Below are the code and all the weights of a small trained network. Each question names an input and a class and asks about switching units off, where a switched-off unit gives its printed mean instead of its output.

import numpy as np


def w(rows, s, z=0):
    codes = np.array(rows[::2]) - 128.0
    scale = np.full(codes.shape[1], s)
    scale[-1] = z or s
    return codes * scale


def f(y):
    return y / 2 * (1 + np.tanh(0.7978845608 * (y + 0.044715 * y**3)))


def log_softmax(a):
    a = a - a.max(-1, keepdims=True)
    return a - np.log(np.exp(a).sum(-1, keepdims=True))


def net(x, mask):
    res = np.array(x, float).reshape(1, 4) / 4 @ E
    y = f(res @ A[0][:, :-1].T + A[0][:, -1])
    res = res + np.where(mask, y, B[0][:, -1]) @ B[0][:, :-1]
    return log_softmax(res[-1] @ U[:, :-1].T + U[:, -1])


A, B = {}, {}
E = w([
[121,77,115,81,115,157,96,80,68,209,247],'x0',
[89,116,218,138,19,145,70,48,136,40,135],'x1',
[59,124,77,254,123,24,99,122,226,147,192],'x2',
[198,140,231,226,109,112,72,216,58,159,154],'x3',
],0.0085)
A[0] = w([
[122,131,74,103,187,93,157,155,147,177,124,111],'neuron 0',
[75,143,78,173,116,66,135,129,180,148,141,130],'neuron 1',
[136,108,148,183,98,85,81,203,161,138,187,96],'neuron 2',
[141,136,55,143,200,121,176,160,138,150,140,102],'neuron 3',
[48,138,13,69,123,132,176,66,189,91,141,3],'neuron 4',
[60,126,188,137,52,130,121,68,170,69,156,134],'neuron 5',
[109,86,96,104,124,160,105,83,100,201,255,55],'neuron 6',
[191,143,139,66,112,170,162,114,102,117,86,153],'neuron 7',
[87,117,92,172,115,80,125,100,205,157,151,118],'neuron 8',
[163,138,102,151,158,110,186,170,108,175,146,101],'neuron 9',
[116,155,120,161,142,115,160,175,175,57,56,77],'neuron 10',
],0.0085,0.0027)
B[0] = w([
[141,108,184,126,150,79,66,44,185,139,116,214],'neuron 0',
[126,96,118,71,98,184,174,148,132,151,83,233],'neuron 1',
[161,110,153,113,67,151,186,155,98,153,163,227],'neuron 2',
[128,129,146,106,148,91,91,87,174,119,122,221],'neuron 3',
[186,242,158,205,49,123,145,161,75,197,228,254],'neuron 4',
[134,141,171,90,228,97,48,70,186,181,80,253],'neuron 5',
[66,125,46,168,167,113,129,144,85,1,145,248],'neuron 6',
[138,67,91,97,115,155,164,213,173,190,68,213],'neuron 7',
[151,59,82,68,110,177,220,139,175,166,66,235],'neuron 8',
[156,157,149,137,153,77,55,60,134,157,84,195],'neuron 9',
[80,126,36,191,211,106,119,144,62,22,181,216],'neuron 10',
],0.0097,0.009)
U = w([
[130,52,111,58,113,174,197,135,141,165,87,151],'0',
[120,123,185,112,167,104,44,10,157,151,98,67],'1',
[33,119,61,181,170,122,124,134,97,31,140,28],'2',
[189,182,192,199,72,138,138,154,84,181,166,253],'3',
],0.013,0.002)

Each question gives the input, the list of numbers given to net, and the class t.
The units are the neurons (one row each of A and B). Each row of codes is followed by its name. A weight is (code - 128) times the scale printed after its matrix; where a second scale follows, it is the last column's (A, B and U).
mask holds one flag per neuron, in row order. A switched-off neuron (its flag False) gives its mean, the last column of its row in B, instead of its output. The means were averaged over made-up inputs and are rounded, as every weight is.
A unit's drop is (log p(t) with every unit on - log p(t) with that unit switched off) / (log p(t) with every unit on - log p(t) with every unit switched off).
The circuit of an input: a set's keep is (log p(t) with only the set's units on - log p(t) with every unit switched off) / (log p(t) with every unit on - log p(t) with every unit switched off). Starting from all 11 units, units are removed one at a time, each time the one whose removal leaves the highest keep (on an exact tie, the one counted first), for as long as the keep stays at least 0.8.
circuit, biggest first: the units of the circuit, biggest drop first
top k neurons: the k neurons with the biggest drops, biggest first
drop when u is switched off: that unit's drop, to one decimal
input [4,5,5,2], class 0: top 4 neurons	[neuron 8; neuron 2; neuron 0; neuron 9]
input [4,6,8,-1], class 0: circuit, biggest first	[neuron 8]
input [-6,3,-6,-7], class 3: top 4 neurons	[neuron 4; neuron 6; neuron 8; neuron 1]
input [-3,1,-5,-7], class 3: top 2 neurons	[neuron 4; neuron 8]
input [-5,0,-5,5], class 0: top 2 neurons	[neuron 4; neuron 6]
input [-4,0,-4,-5], class 3: circuit, biggest first	[neuron 4; neuron 8]
input [2,-7,8,5], class 0: top 4 neurons	[neuron 8; neuron 2; neuron 1; neuron 5]
input [-7,-8,-5,-3], class 1: top 2 neurons	[neuron 0; neuron 6]
input [0,-4,0,-4], class 1: top 3 neurons	[neuron 0; neuron 2; neuron 3]
input [7,6,0,-1], class 2: top 3 neurons	[neuron 6; neuron 0; neuron 9]
input [-4,-7,-4,-8], class 3: top 2 neurons	[neuron 4; neuron 5]
input [1,-2,-1,0], class 1: top 2 neurons	[neuron 4; neuron 8]
input [7,2,0,6], class 2: top 2 neurons	[neuron 6; neuron 4]
input [-5,-8,-4,-7], class 1: circuit, biggest first	[neuron 0]
input [7,-8,-2,0], class 1: top 2 neurons	[neuron 0; neuron 9]
input [2,-4,7,-4], class 0: drop when neuron 8 is switched off	2.8
input [3,-4,3,0], class 1: drop when neuron 10 is switched off	0.9
input [3,-3,6,1], class 0: drop when neuron 0 is switched off	0.0
